In the rows, zero is written as 128.
Each row has a class, written as a number after it; each block has new classes, again numbered from 0 up.
[146 165 107  97  94  95  98 135 131 161 111 139 113 115 172 124 147 107
 138  98 120  95 177 158 171  95 127 169 100 149  56 137] : 7
[138  74 119 108 133  83 141 119 102 144 170 109 151 112 171 171 150 137
 116 121 146  81  99 142 173 116 120 155 106 116 122 127] : 1
[152  62 126 127 136  81 145  94 111 154 190 108 135 113 182 174 196 126
 115 101 142  78 111 139 136  98 148 168 113 134 119 133] : 9
[153  69 124 129 143  90 142 105 103 149 159 142 132 135 185 135 205 135
 120 146 150  92 112 133  90 105 137 141 106 114 110 128] : 2
[169  51 115 105 153  83 147 120  97 179 161 122 159  79 203 160 190 122
 109 129 133  79 123 157 156 107 122 156  81 120 115 120] : 3
[147 149 107 122 105 102  91 120 125 158 113 153 110 121 171 119 149 100
 133 109 114 100 177 150 149  94 112 147 100 172  74 143] : 7
[150 159 130 116 109 141 117 115 155 120 132 142 109 142 166 138 151 111
 138 100 150 115 149 130 105  84 123 155 141 149  60 155] : 6
[162 160 115 102  98 102 102 128 146 148 123 154 110 124 197 138 166  99
 146 106 147 110 163 161 144  82 111 165 102 151  51 147] : 1
[158  83 116 111 150  93 134 133  95 158 165 127 157  96 188 166 153 143
 117 114 127  79 126 145 164 113 119 156  89 110 127 122] : 1
[186  73 113  93 145  74 155 114 117 160 156 121 157 108 233 180 208 116
 132 139 181 109 100 178 119  94 109 164 101 115 106 138] : 3
[168  70 107 114 161  84 135 117  99 145 174 136 148 100 210 165 186 130
 132 121 136  92 125 164 145 103 121 162  83 100 124 132] : 0
[112 165 117 107  87 120 112 137 135 165 134 123 133 123 128 127 110 118
 116  92 132 105 152 131 189 119 141 148 104 138  66 126] : 6
[141  72 138  98 132  69 145 116 104 181 172 105 152 114 157 163 156 127
 119 125 133  81 100 160 188 129 123 133 117 116 135 120] : 8
[151 150 115 105 104  98 100 137 134 160 116 155 117 106 172 130 152 113
 142 113 128 105 165 172 151 105 126 152  89 127  74 130] : 8
[122  56 109 110 114 107 176 142  88 157 194 108 146  97 122 152 139 134
 102 122 158  62 126 115 219 120 133 147  93  71  88 130] : 1
[123 150  90 139 119 144 105 149 121 108 114 123 135 123 131 135 117 156
 130 100 139  61 114 164 122 112 121 176 123 113 105 141] : 2
[160  72 125 111 141  85 143 113 102 149 160 125 139 104 193 168 196 138
 126 135 145 103 109 153 123 103 137 150  99 106 109 123] : 8
[134 157 118  91  83 105 105 149 132 173 113 136 119 116 162 106 142 102
 130 101 131  89 185 121 174 108 126 171  97 141  56 139] : 9
[149 171 119 109  98 104 104 142 140 175 107 152 129 107 170  88 149 102
 137 115 111 104 174 154 163 116 115 133  83 139  83 124] : 3
[163  82 121 125 145  89 166 102 126 158 171 117 121 145 189 163 209 124
 123 119 190  97  94 151  77  70 154 173 118 102  82 141] : 6
[133 151  88 129 121 131  94 149 116  84 127 132 141 108 154 151  94 137
 132  94 134  90 135 148 152 109 102 154  97  94 116 133] : 1
[170  84 106 118 158  71 151 122 110 160 164 117 156 107 203 166 203 131
 119 114 140  97 111 175 149 100 122 158  84  95 110 122] : 6
[144 169 115 102  86 119 108 118 149 145 125 130  91 140 157 130 178 105
 141  93 158 108 159 147 107  86 148 163 123 143  45 134] : 4
[173  70 121 107 152 102 192 124 130 141 191 131 164  70 222 163 194  91
 141 108 148 128 127 146 138  87 167 179 109  56  27 137] : 5
[142 124  83 117 141 109 115 142 108 105 117 122 143 125 170 148 122 121
 141 108 154  75 116 173 119  94 103 177 115  86  82 150] : 7
[157 166 103 110  94 104 105 120 143 169 121 142 102 137 200 119 196  94
 133 115 158 113 171 154 137  82 116 158 109 169  46 144] : 0
[161 166 114 105  97 109 101 123 140 184 123 125 123 106 195 136 150  96
 119  91 146  95 163 147 168 100 112 158 106 180  76 139] : 9
[160  70 121 104 146  83 155 119 100 148 181 115 134  97 173 171 179 137
 128 116 149 100 113 151 138  89 155 147 101  82 100 122] : 7
[167 152 100 114  96 146 107 188 117 146  80 177  98 116 145  46 156  97
 159 105  98  77 252  71 120  77 109 180  80  88  82 152] : 2
[148 100 113 120 157  95 131 131 111 169 162  93 154 114 165 151 134 134
  98  81 115  47 123 149 187 133 131 175  86  95 121 114] : 1
[143 141  82 124 146 127 111 154 115 131 117 105 142 100 150 165 118 138
 126  82 143  69 118 189 135  98 120 179 116 106 102 129] : 8
[173  70 112 113 150  76 139 105 104 135 160 135 131 121 219 151 222 123
 132 137 153 103 116 153  98  94 133 163  92  88  86 128] : 0
[169 152  87 130 150 107 115 136 139 141  87 142 142 118 204 164 171 113
 140 127 173 121 115 221  85  95  75 166 142 150 118 141] : 6
[140 159 111 110  87  99  97 134 142 158 109 143 110 118 174 125 158 108
 139 104 127  93 163 167 153  98 129 176  98 142  57 141] : 8
[164 111 142  91 112  93 162 149 126 171 186  84 167  83 168 163 126 119
 116 101 117  99 117 137 231 122 143 128  99  41 128 104] : 4
[146 149 108 108  93  93  99 137 122 190 110 151 118 113 176 135 146 105
 126 121 137 105 166 171 163  97 123 154  88 152  66 132] : 8
[160  69 112 107 141  86 150 132  98 181 160 114 151  87 194 172 186 131
 114 128 148  89 118 166 170 107 119 154  88 109 112 127] : 8
[143 172 116 109  86 109  92 132 138 152 115 147 117 116 181 120 149 104
 143 101 124 111 163 143 162  92 116 157  95 164  55 138] : 1
[153 148  83 119 137 130 104 148 118  98 113 122 142 107 174 175 113 132
 147  85 159  92 111 192 113  94 100 179 114  92  94 148] : 8
[138 150 119 118  80 105 111 108 141 149 130 136  87 145 161 130 176 103
 136 100 160 117 154 133 101  80 143 160 133 162  57 144] : 5
[158  85 106  97 136  76 144 122  86 163 173 109 158  88 175 181 147 134
 108 115 132  97 127 157 205 114 128 136  88 111 104 116] : 7
[159 133  89 121 135 131 112 138 130 106 110 109 135 122 168 150 143 114
 134  94 152  74 124 175 110  95  98 187 120 106  97 145] : 3
[115 139  95 132 132 164 100 152 103 103 106 126 137 133 115 123  97 155
 126 111 152  75 122 126  95 125 112 152 122  98 129 134] : 2
[148 131  80 134 142 128 114 137 133  88 138 129 125 130 154 171 136 125
 146  75 182  89 110 193  84  77 121 182 108  59  82 150] : 6
[179  85 109 108 150  72 148 118 110 159 159 104 153  97 207 165 187 127
 120 108 144  91 118 158 150 112 118 161  99 102 124 122] : 5
[140 180 123  88  75 118 111 124 150 131 133 129 110 140 186 124 159  93
 147  99 141 122 160 132 173  90 126 167 122 139  23 154] : 0
[140 154  81 129 125 129  91 149 129  91 102 144 134 124 161 133 126 134
 147 101 149  89 123 182 106 109 114 176  90  79  78 144] : 2
[145 140  87 119 134 141 111 162 112 119 118 128 144  86 162 153 110 136
 138  94 144  80 132 174 142 101 109 173  94  82  96 141] : 8
[146 133  83 114 132 119 117 141 114 112 127 117 134 110 180 142 135 118
 138  91 148  75 124 166 146  97 109 190 106  85  84 144] : 0
[140 143  83 125 131 127 113 137 118  98 125 138 132 115 177 141 136 130
 147 121 166  92 112 174 115  89 109 166 114 105  87 147] : 0
[114 142  86 124 130 136 116 145 103 126 125 117 144 102 127 125  88 128
 127 108 148  87 126 141 158 112 124 144 100 104 106 131] : 7
[178 145 122 119 102  74  99 129 157 147 107 164 112 137 213 108 206  89
 158 118 122 108 167 163 111  75 101 165  94 118  75 147] : 6
[139 145  77 138 136 122 106 138 117 105 117 127 126 126 156 150 123 128
 139  92 158  87 120 182  97  87 121 172 111  96  79 146] : 7
[136 142  88 117 128 129 119 147 117 109 128 110 139 116 141 150 115 132
 136  85 150  78 120 166 125 114 127 174 109  68 100 128] : 4
[172  76 123 114 133  72 158  96 110 148 180 116 131 116 196 179 193 125
 128 129 165 102  97 159 118  78 146 149 121 108  98 131] : 7
[175  93  99 109 154  90 142 130 115 169 142 112 134 123 207 155 226 112
 119 115 166  88 135 172 109  98 110 163 101 102  96 127] : 4
[111 123 109 130 117 141 109 148 108 126 125 120 132 105 121 120 124 136
 126 111 128  80 137 126 144 124 120 143 104  93 130 125] : 8
[176  64 131 110 152 104 142 104  92 128 177 135 126 111 192 163 180 122
 129 117 145 108 130 105 109  81 131 142  96 103 107 129] : 1
[133 155  75 118 117 121 114 166 121 113 116 102 144 100 134 159 111 139
 136  79 143  74 122 198 179 121 104 178 101  72  98 135] : 8
[133 158 120 112  92 120 105 137 133 162 119 139 106 126 149 119 151 111
 130 103 131 106 173 134 145 102 134 150 108 138  70 134] : 8
[139 145  87 124 140 142 103 151 119 101 110 126 128 122 162 125 123 131
 143 100 152  86 130 146 105 102 102 171 111  93 108 147] : 0
[146 177 120  96  84 102 107 146 148 140 107 139 122 132 140 131 124 103
 142 110 124 141 161 160 164 112 117 131 117 140  61 133] : 3
[116 140  94 136 123 136 111 137 123 111 125 123 141 121 142 141 110 135
 122 115 158  80 107 156 136  98 115 156 114 116 101 140] : 6
[ 77 114 120 108 135 174 131 135 108 150 163  70 136 127  62 145 127 156
 120  76 210 117  93  89  78 142 168 125 140 111 128 109] : 9
[123 161  80 119 107 135 116 158 126 115 121  99 138 120 124 147 107 131
 130  85 158  75 123 167 151 113 115 166 121  89  94 134] : 4
[149 161 126 124  93  88  80 114 167 140  93 169  76 145 188 100 195 107
 153 134 141 112 164 160  69  80 134 161 116 166  77 141] : 5
[165  72 116 124 149  83 151 123 103 149 182 125 145 108 191 166 174 129
 119 106 151  99 122 136 124 100 142 153  84  81 112 132] : 9
[141  81 154  88 137 114 159 126  87 181 170  76 158 100 137 147 116 144
  92 104 123  87 118  59 184 145 140 131 126 112 154  96] : 1

A new block, with new classes numbered from 0.
[108 124 120 112 185 106 112 195 193 168 166  90  78 130  71  85 138  77
 122 159 148 126 177 116 144 107 150 163 171 151 126  73] : 11
[108 116 151 114 176  93 105 173 187 158 152  92  68 141  75  95 146  76
 126 151 166 105 185 104 147 108 168 131 166 145 152  69] : 0
[105 183  65  93 161 114  75 141 140  83 132 176  92 139  77  86 148 149
 122 123 121 154 119 143 121  92 123 170 113 186 116  77] : 7
[ 96 143  44  75 140 116  37 162 168 174 141 115 124 105  85  92 151 151
 170 129 130 155 132 138 128  86 133 172 182 155 142  87] : 0
[115 160  58  87 165 111  53 163 118 103 108 176  61 157  89  88 142 155
 128  57 132 139 123 141  99  94 131 156 124 169  98  90] : 11
[131 136 121 121 192 111 129 160 150 127 134  84  78 158  98  92 141  93
 117 154 167 133 175 108 143  76 154 156 212 154 173  45] : 7
[101 121 108  96 127 105  37 154 159 170 128 145 210 135  81 154 109 106
 182 135  82 179  68 137 114 147 129 169 136 124 179 132] : 7
[151 133 148  91  63 118 164 140 123 114 160  90  79  96 118 154 151 148
  96 133 145 132 130 134 120 133 157 119 166  97 165 144] : 10
[106 119 130  87 124 132  74 143 110 168 141 140 188 143  81 133 113  70
 187 126  98 183  74 145 114 137 135 154 143 126 192 122] : 11
[101 150 157 123 182 115 120 173 172 140 157  96  82 138  89  71 165  82
 123 182 138 132 178 109 152  84 153 147 188 175 163  43] : 8
[135 138 181  84  69  92 161 122 125  93 152 114  64  74 117 152 173 126
  98 136 137 140 131 128 130 155 163 112 147 114 152 141] : 7
[131 128 205  97  91 135 180 122  98  97 158 120  51 110 114 135 159 121
  98 114 143 154 125 136 127 148 170  93 135 122 172 142] : 8
[104 116 115  78 107 114  85 129 159 155 140 152 185 107  81 153 125 121
 179 158  75 203  71 146 127 158 143 159 117 150 185 166] : 5
[104 168 102  97 126 121 165 165 134 149 197 122 154 109 121 163  85 107
 149 180  94  70 128 147 105 177 145 163 107  98  46 129] : 2
[128  79 102 149 107 117 124 117 195 160 134 106 161  45 170 147 168  58
 128 201 148 142 138 136 145 146  88 137 112 169 150 204] : 9
[111 167 157 100 122 144 163 154 131 162 199 121 147 173 103 152 105 125
 161 171  87  71 146 145 103 170 140 133 146 117  65 110] : 5
[113 115 127  95 176 107 116 177 184 142 148  94  50 170  76 108 148  69
 139 147 167 146 166 124 143 114 179 159 207 207 163  78] : 9
[114 172 127  89 142 139 160 169 134 165 173 110 168 166 122 160  89 129
 153 148 100  78 148 139  91 141 164 130 148 119  98  91] : 0
[104 119 126  99 119 123  99 125 120 167 132 164 191 127  92 131 120  72
 183 143  84 210  61 142 140 128 144 152 134 181 199 142] : 3
[123  81  82 148 133 114 131 137 187 145 134  97 176  66 145 120 138  84
 113 210 151 116 157 129 139 121  91 154  93 132 145 173] : 2
[109 157  50  83  83 123  44 157 150 175 160  77 158  66 109 106 162 124
 153 158 112 151 144 130 122 100 129 175 186 150 109  88] : 5
[110 175 123  81 116 145 141 188 132 184 170 132 146 140 108 168  96  90
 159 136  73  97 113 160 102 159 167 137 130  97  72 138] : 10
[130  58 134 176 118 104 144 127 196 171 140  92 181  41 166 147 129  66
 113 189 143 113 157  99 150 154 122 111  69 124 121 177] : 5
[ 93 145  96 124 113 130  35 182 182 170 144 131 132  98 123  91 144 129
 161 132  96 171 140 111 138 108 144 152 145 147 112 121] : 8
[110 163  77  94 187 117  62 137  93  95 113 189  95 197  62  90 136 175
 137  69 146 125  91 167  84  87 102 165 126 193 135  58] : 3
[119 135 252  99  48 101 156 128 116 107 164 130  62  71 117 156 180  86
 104 119 129 153 109 117 128 170 177  90 120 122 183 163] : 8
[101 160 101  82 152 116  78 133 124  79 163 168  67 141  79 108 150 158
 118  92 143 136 111 147 111 116 142 143 112 188 122  64] : 1
[140 137 229 101  70 108 175 144 133 114 160 108  49  97 103 162 156 110
 100 133 133 127 146 144 114 173 178  93 119 100 138 138] : 10
[128 138 119  98 178  96 142 182 183 157 157  74  82 153  78 113 145  67
 127 187 143 114 188 128 131  96 167 158 201 180 145  53] : 10
[141 133 221 121  64  91 171 121 107 101 159 123  74  80 136 158 166  87
 104 143 140 122 114 135 128 158 165 105 147 148 142 120] : 3
[111 126  99  81 170 103 112 163 185 139 162  47  96 125  80 114 151  75
 116 179 177 126 179 118 132 114 162 157 193 165 168  48] : 9
[140 125 210 102  64 106 145 146 110  88 170  94  54  96 120 145 152 121
  97 146 150 133 148 124 125 158 173 108 150  76 170 123] : 2
[108 155  51 115 101 108  32 169 143 199 146 126 151  81  92  95 127 116
 168 130 109 138 154 111 127  90 125 173 123 130  79  87] : 4
[114 169 109  63 125 123 127 155 121 151 168 126 177 127 116 160 125 136
 150 145  99  75 125 163  80 149 128 141 126 120  77  87] : 6
[106 130 127 102 107 137  73 157 106 177 137 141 197 153  76 132 102  85
 178 151  74 165  82 151 130 129 134 153 133  94 175 123] : 2
[126 145 228 107  68  98 143 141 115  96 178 113  43  67 113 142 165 101
 105 141 142 133 115 119 136 157 181 112 149  87 165 120] : 8
[113 153 105  87 119 134  60 133 135 166 144 128 171 139  72 145 113  83
 182 146  85 198  84 145 128 128 155 169 159 139 178 118] : 1
[112 121  83  91 180 118 112 174 175 134 158  63  89 147  83  89 146  90
 114 174 168 125 182 117 144 106 144 175 207 169 158  77] : 9
[ 98 172 135  85 107 146 130 167 116 150 183 134 164 136 133 160 106 135
 167 145  91  93 111 153 100 169 147 131 135  95  88 106] : 9
[119 132 100  83 118 112  88 119 116 150 158 123 199 114  79 149 113  86
 170 153 108 195  71 134 111 127 135 159 129 137 224 102] : 10
[104 141  56  81 130 123  35 172 169 173 120 109 136 111 102  98 144 148
 176 111 130 152 138 129 122  97 142 182 189 153 106  95] : 6
[126 134 211  97  65  99 144 135  85 118 191 106  67  76 110 132 166 129
  98 128 119 106 147 122 130 167 161  89 133  92 109  86] : 5
[ 90 166  89  87 152 106  31 160 129  97 125 169  76 121  80  89 172 144
 119  90 138 137 104 149 111 115 103 176 125 178 131  94] : 9
[134 150 245 101  77  94 156 132 105 110 145 113  52  98 106 162 159 130
 120 114 137 119 121 125 113 166 174 116 160  91 160 126] : 5
[106 150  57 107 105 135  41 170 158 179 145 110 159  98  98  94 135 128
 166 147 127 145 152 124 123  86 120 183 155 139 118  97] : 4
[116 136  71  95 175 126  76 141  96 122 132 159 100 169  72  86 134 183
 127  77 151 142 103 153 101  88  97 156 138 158 157  84] : 3
[103 165 125  93 123 119 120 187 149 165 172 127 154 140 122 164  97 149
 164 138  91  88 132 148  88 172 150 150 131 111  69 110] : 9
[132 137 213  99  76  89 143 165  99 103 180 126  46  63 114 118 161 130
 107 126 149 119 140 132 119 137 162 114 129  72 146  88] : 11
[105 153 106 120 102 134  60 181 183 185 135 108 131 102 105  86 157 141
 160 146 110 165 159 126 135  89 126 160 168 136 132 116] : 10
[108 179 127 116 170 118  96 122 122  56 145 166  92 135  95  91 149 162
 113 132 130 151 124 140 114 118 111 154 108 168 133  55] : 7
[119 135 206  73  56  96 149 121 119 123 179 102  81  58 100 161 186  95
 103 142 134 125 117 136 124 168 163  99 133 123 157 122] : 5
[113 168 110 106 135 120 101 173 120 171 164 122 168 127 130 152  96 115
 155 134 123  42 131 134  86 133 128 141 127  61  91 107] : 0
[111 136 117 116 100  99  44 143 139 160 143 109 127 103 104 105 167 114
 161 126 131 148 138 124 127  97 132 161 184 178 138  71] : 1
[122 150  81  88 107 112  94 135 166 165 129 133 186 119  69 149 111  81
 171 184  81 194  82 154 128 132 145 188 143 161 163 161] : 3
[117 138 141 119 124 114  63 136 132 146 133 165 173 134  87 157  98 107
 191 141  80 194  53 151 110 151 148 165 119 128 179 128] : 8
[125 142 227  82  67  93 145 126  97  91 154 125  46  43 121 150 186  87
  94 122 148 137 106 135 135 151 182  93 135 103 191 120] : 0
[109 166 101 101 142 134 152 177 143 143 186 134 152 135 122 153  79 119
 148 169  78  90 120 157 110 178 158 164 133 128  33 123] : 3
[128  75 111 151 110 114 142 131 203 158 154  90 174  41 169 147 159  63
 101 194 148 134 144 117 143 136 105 121 101 170 157 175] : 10
[133  92 136 144 118  85 146 124 184 162 118  96 150  50 159 148 181  47
 111 181 149 114 153 118 130 125 103 125 116 176 159 170] : 10
[103 125 105  67 103 117  63 153 136 158 149 146 162 140  70 149 118  89
 182 147  81 195  76 155 120 151 154 162 139 144 176 144] : 2
[ 99 179 109  91 149 128 121 196 131 160 164 124 138 174 105 132  97 133
 155 150  91  56 158 141  96 143 140 156 142  86  54 103] : 2
[100 127  88  93 124 110  63 147 132 142 135 152 201 128  84 125 113 103
 172 166  78 185  79 141 128 130 123 184 126 144 185 135] : 2
[ 89 170 146  71 130 129 137 160 112 152 192 144 147 111 120 163 112 105
 172 132 101  98  95 155 102 163 165 152 136 119 104 109] : 1
[119 152 117  94 187 103 110 181 183 133 152  61  71 129  86  88 152  84
 114 177 161  99 204 109 143  98 170 164 205 150 109  25] : 6
[138  70 118 158 113 105 126 132 205 168 104 113 147  46 159 144 149  62
 124 187 152 120 140 129 154 129 118 132 105 127 154 220] : 0
[132  93 149 169 116 106 140 117 177 135 124 101 133  44 163 138 146  30
 105 177 153 129 151 102 161 142 138 136 101 145 137 185] : 1
[131 101 123 136 116 124 146 122 190 161 155 106 175  30 161 146 146  26
 122 207 137 157 132 114 159 140 122 137  98 147 157 184] : 6
[129 120 202  87  71 102 137 138  96 120 172 116  75  71 109 143 175 126
  99 130 115 132 123 143 127 162 153 100 137 104 148 117] : 5
[104  91 106 135 124 107 114 123 207 169 135 100 200  33 149 133 169  71
  99 191 136 119 146 115 144 130  90 117  74 156 161 172] : 0
[110 127 128  79 172 114 125 177 187 167 155  84  82 140  83 105 152  77
 160 183 162 134 195 117 137  87 176 151 202 168 175  58] : 4
[110 113 144  92 181 118 114 172 207 128 147  85  94 148  97 115 150 111
 119 173 157 145 163 118 143 106 173 132 195 158 213  79] : 0
[106 157 169 111 109 118 138 155 132 174 183 141 164 139 124 172  96 106
 185 148  88  76 125 138  87 175 159 112 100  99  68 112] : 8
[101 142 103  76 170  98 114 163 196 143 161  81  94 108  77  87 177  97
 132 196 160 135 184 124 141  84 143 160 188 163 168  54] : 7
